Below are the code and all the weights of a small trained network. Each question names an input and a target symbol and asks about switching units off, where a switched-off unit gives its printed mean instead of its output.

import numpy as np


def w(rows, s, z=0):
    codes = np.array(rows[::2]) - 128.0
    scale = np.full(codes.shape[1], s)
    scale[-1] = z or s
    return codes * scale


def f(y):
    return np.maximum(y, 0)


def softmax(a):
    e = np.exp(a - a.max(-1, keepdims=True))
    return e / e.sum(-1, keepdims=True)


def log_softmax(a):
    a = a - a.max(-1, keepdims=True)
    return a - np.log(np.exp(a).sum(-1, keepdims=True))


def net(x, mask):
    ids = ['ΘΛΠαδεζμ'.index(c) for c in x.split()]
    T = len(ids)
    res = E[ids] + P[:T]
    u = 0
    for l in range(2):
        q, k, v = (res @ M[l].T for M in (Q, K, V))
        z = softmax(np.where(np.tri(T) > 0, q @ k.T / 3**0.5, -1e9)) @ v
        res = res + np.where(mask[u], z, O[l][:, -1]) @ O[l][:, :-1]
        u += 1
        y = f(res @ A[l][:, :-1].T + A[l][:, -1])
        res = res + np.where(mask[u : u + 8], y, B[l][:, -1]) @ B[l][:, :-1]
        u += 8
    return log_softmax(res[-1] @ U[:, :-1].T + U[:, -1])


Q, K, V, O, A, B = {}, {}, {}, {}, {}, {}
E = w([
[170,219,117,23,190,192,201,166,166],'Θ',
[135,115,197,127,174,198,88,242,202],'Λ',
[159,112,170,51,98,21,54,206,168],'Π',
[42,189,99,219,99,147,208,103,67],'α',
[214,168,170,135,254,5,79,230,28],'δ',
[54,179,142,77,96,116,126,227,31],'ε',
[198,190,117,132,182,45,189,4,142],'ζ',
[210,48,120,227,165,106,137,187,152],'μ',
],0.0076)
P = w([
[191,238,83,159,175,175,168,162,139],'0',
[103,101,91,130,167,106,192,205,187],'1',
[132,87,217,141,141,113,180,130,159],'2',
[162,182,82,159,51,166,52,110,116],'3',
[26,67,9,95,124,115,61,113,136],'4',
[107,78,192,117,85,115,192,131,147],'5',
[194,105,170,184,2,148,109,96,112],'6',
],0.0055)
Q[0] = w([
[206,202,83,160,71,196,8,98,111],'0.h0',
[184,199,237,151,70,108,181,141,133],'0.h0',
[77,146,90,82,179,128,56,80,105],'0.h0',
],0.019)
K[0] = w([
[31,65,68,99,203,59,213,180,183],'0.h0',
[112,172,7,106,143,127,27,117,133],'0.h0',
[113,141,194,82,138,77,183,126,119],'0.h0',
],0.017)
V[0] = w([
[232,79,81,186,166,73,160,62,60],'0.h0',
[142,6,103,141,134,165,76,221,186],'0.h0',
[132,164,101,154,116,49,78,204,75],'0.h0',
],0.011)
O[0] = w([
[253,89,138,125,99,134,150,111,6,152],'0.h0',
[104,36,192,67,182,106,244,125,141,166],'0.h0',
[138,39,16,88,143,147,101,92,162,255],'0.h0',
],0.0072,0.0039)
A[0] = w([
[118,148,124,63,209,124,68,205,75,212],'0.n0',
[75,125,176,172,114,43,73,109,171,9],'0.n1',
[200,125,128,154,197,146,136,177,184,147],'0.n2',
[70,117,86,145,99,187,159,99,82,78],'0.n3',
[133,99,103,151,82,135,37,119,211,95],'0.n4',
[142,179,92,75,136,207,177,120,133,19],'0.n5',
[167,125,94,226,254,141,119,181,114,127],'0.n6',
[113,23,166,125,142,186,68,223,109,211],'0.n7',
],0.0072,0.0014)
B[0] = w([
[181,123,164,55,81,158,158,135,98,222],'0.n0',
[149,101,85,139,224,85,133,145,109,167],'0.n1',
[89,119,151,137,158,151,50,124,168,235],'0.n2',
[148,92,92,180,87,97,149,121,117,163],'0.n3',
[199,124,109,181,208,164,113,175,149,196],'0.n4',
[143,120,60,109,171,156,106,163,96,166],'0.n5',
[146,74,217,148,180,185,189,78,135,230],'0.n6',
[109,192,146,103,2,122,101,138,157,252],'0.n7',
],0.0087,0.0045)
Q[1] = w([
[255,97,50,114,35,175,67,81,75],'1.h0',
[198,187,198,234,138,150,124,152,190],'1.h0',
[175,235,152,150,102,93,139,174,40],'1.h0',
],0.0089)
K[1] = w([
[59,76,96,223,143,27,119,2,65],'1.h0',
[77,178,65,62,125,198,208,70,67],'1.h0',
[158,185,124,147,204,181,164,40,178],'1.h0',
],0.0082)
V[1] = w([
[92,139,108,97,131,216,175,153,67],'1.h0',
[157,166,109,75,129,63,145,110,130],'1.h0',
[172,160,136,9,177,146,86,188,110],'1.h0',
],0.011)
O[1] = w([
[158,184,136,109,128,14,160,215,123,169],'1.h0',
[215,224,151,165,53,194,106,85,123,57],'1.h0',
[239,144,131,139,63,114,253,144,246,253],'1.h0',
],0.0051,0.005)
A[1] = w([
[71,147,136,119,65,101,134,97,97,245],'1.n0',
[198,60,106,160,119,112,92,135,112,72],'1.n1',
[105,141,43,190,156,125,241,75,100,94],'1.n2',
[131,153,95,22,110,114,121,161,102,248],'1.n3',
[155,144,140,148,254,146,124,66,163,175],'1.n4',
[182,135,125,99,104,100,171,25,169,61],'1.n5',
[164,130,169,29,141,141,72,163,170,213],'1.n6',
[50,133,124,118,138,105,183,123,194,93],'1.n7',
],0.0092,0.0013)
B[1] = w([
[112,138,81,97,147,105,203,164,196,152],'1.n0',
[85,128,95,190,186,82,217,69,128,206],'1.n1',
[254,132,147,101,85,189,50,136,66,178],'1.n2',
[202,169,101,194,173,90,132,173,191,202],'1.n3',
[168,109,148,78,222,187,71,218,142,198],'1.n4',
[20,143,99,79,108,88,37,147,133,209],'1.n5',
[177,35,63,73,69,148,93,63,136,254],'1.n6',
[124,141,103,241,168,185,137,99,109,218],'1.n7',
],0.0084,0.0085)
U = w([
[198,98,98,127,132,177,124,186,163,252],'Θ',
[50,91,146,129,22,220,79,103,208,112],'Λ',
[103,92,50,164,105,58,105,45,177,170],'Π',
[154,147,138,202,70,188,131,102,77,58],'α',
[150,59,204,23,127,103,173,135,109,74],'δ',
[117,195,133,119,81,95,189,244,177,99],'ε',
[61,185,142,105,175,121,2,157,119,114],'ζ',
[58,91,165,193,182,169,178,129,193,47],'μ',
],0.0041,0.0019)

Each question gives the input, a string of symbols that net reads in full, and the target symbol t.
The units are the heads (3 rows each of Q, K, V and O) and the neurons (one row each of A and B). Each row of codes is followed by its name. A weight is (code - 128) times the scale printed after its matrix; where a second scale follows, it is the last column's (O, A, B and U).
mask holds one flag per unit, layer by layer, with each layer's heads first. A switched-off unit (its flag False) gives its mean, the last column of its rows in O or B, instead of its output. The means were averaged over made-up inputs and are rounded, as every weight is.
A unit's drop is (log p(t) with every unit on - log p(t) with that unit switched off) / (log p(t) with every unit on - log p(t) with every unit switched off).
The circuit of an input: a set's keep is (log p(t) with only the set's units on - log p(t) with every unit switched off) / (log p(t) with every unit on - log p(t) with every unit switched off). Starting from the 12 units with the biggest drops (on a tie, the unit counted first), units are removed one at a time, each time the one whose removal leaves the highest keep (on an exact tie, the one counted first), for as long as the keep stays at least 0.8.
circuit, biggest first: the units of the circuit, biggest drop first
unit that matters most: the unit with the biggest drop
k most important neurons: the k neurons with the biggest drops, biggest first
top k neurons in layer l: the k neurons of layer l with the biggest drops, biggest first
drop of u: that unit's drop, to one decimal
input α ε Θ δ δ α ε, target Π: most important neuron => 1.n4
input ζ ζ Λ ζ α α Θ, target ζ: circuit, biggest first => 1.h0; 0.n3; 0.h0
input μ α Λ, target δ: circuit, biggest first => 0.h0; 1.n7
input ε ε μ Λ α Θ, target μ: circuit, biggest first => 0.h0; 1.n7
input α ζ Λ α δ α δ, target Π: circuit, biggest first => 0.h0; 1.n1
input μ μ Π μ Θ Θ δ, target ε: circuit, biggest first => 0.h0; 1.h0
input μ Π Θ α Θ Θ, target ζ: circuit, biggest first => 0.h0; 1.h0; 0.n3
input Θ ζ α, target ε: circuit, biggest first => 1.h0; 0.h0; 0.n5
input α μ ε, target ζ: circuit, biggest first => 1.h0; 0.h0
input Λ Θ Θ, target μ: top 3 neurons in layer 0 => 0.n7; 0.n2; 0.n4
input ε δ μ α Θ α ζ, target ε: circuit, biggest first => 0.h0; 1.h0; 1.n6
input Θ α Θ ε, target ζ: circuit, biggest first => 1.h0; 0.h0; 0.n0
input ζ Θ μ ε ζ Π μ, target α: circuit, biggest first => 0.h0; 1.h0
input μ μ ε Θ μ μ α, target δ: circuit, biggest first => 0.h0
input δ ε Π μ ζ, target ζ: circuit, biggest first => 1.n5; 1.n6; 1.n4; 0.n7
input ζ Λ ε μ, target μ: circuit, biggest first => 0.h0; 1.n7
input ε ε ζ μ μ μ, target δ: 2 most important neurons => 1.n7; 1.n3
input μ Θ μ Π Π μ, target Λ: 3 most important neurons => 0.n7; 1.n5; 1.n3
input Θ α ε μ, target ζ: top 2 neurons in layer 1 => 1.n4; 1.n6
input Π ε Λ, target Λ: unit that matters most => 0.n7
input α α δ, target ζ: 2 most important neurons => 0.n3; 1.n4
input Λ Π Π μ, target Λ: top 3 neurons in layer 0 => 0.n7; 0.n1; 0.n6
input δ μ ε, target Π: drop of 1.n7 => 0.0
input δ Λ Π, target Π: drop of 0.h0 => 0.5
input μ δ μ Π, target Π: drop of 0.h0 => 0.4
input Θ ε Π, target ε: drop of 0.n0 => 0.1
input μ Π Π ζ, target ζ: top 2 neurons in layer 0 => 0.n7; 0.n0
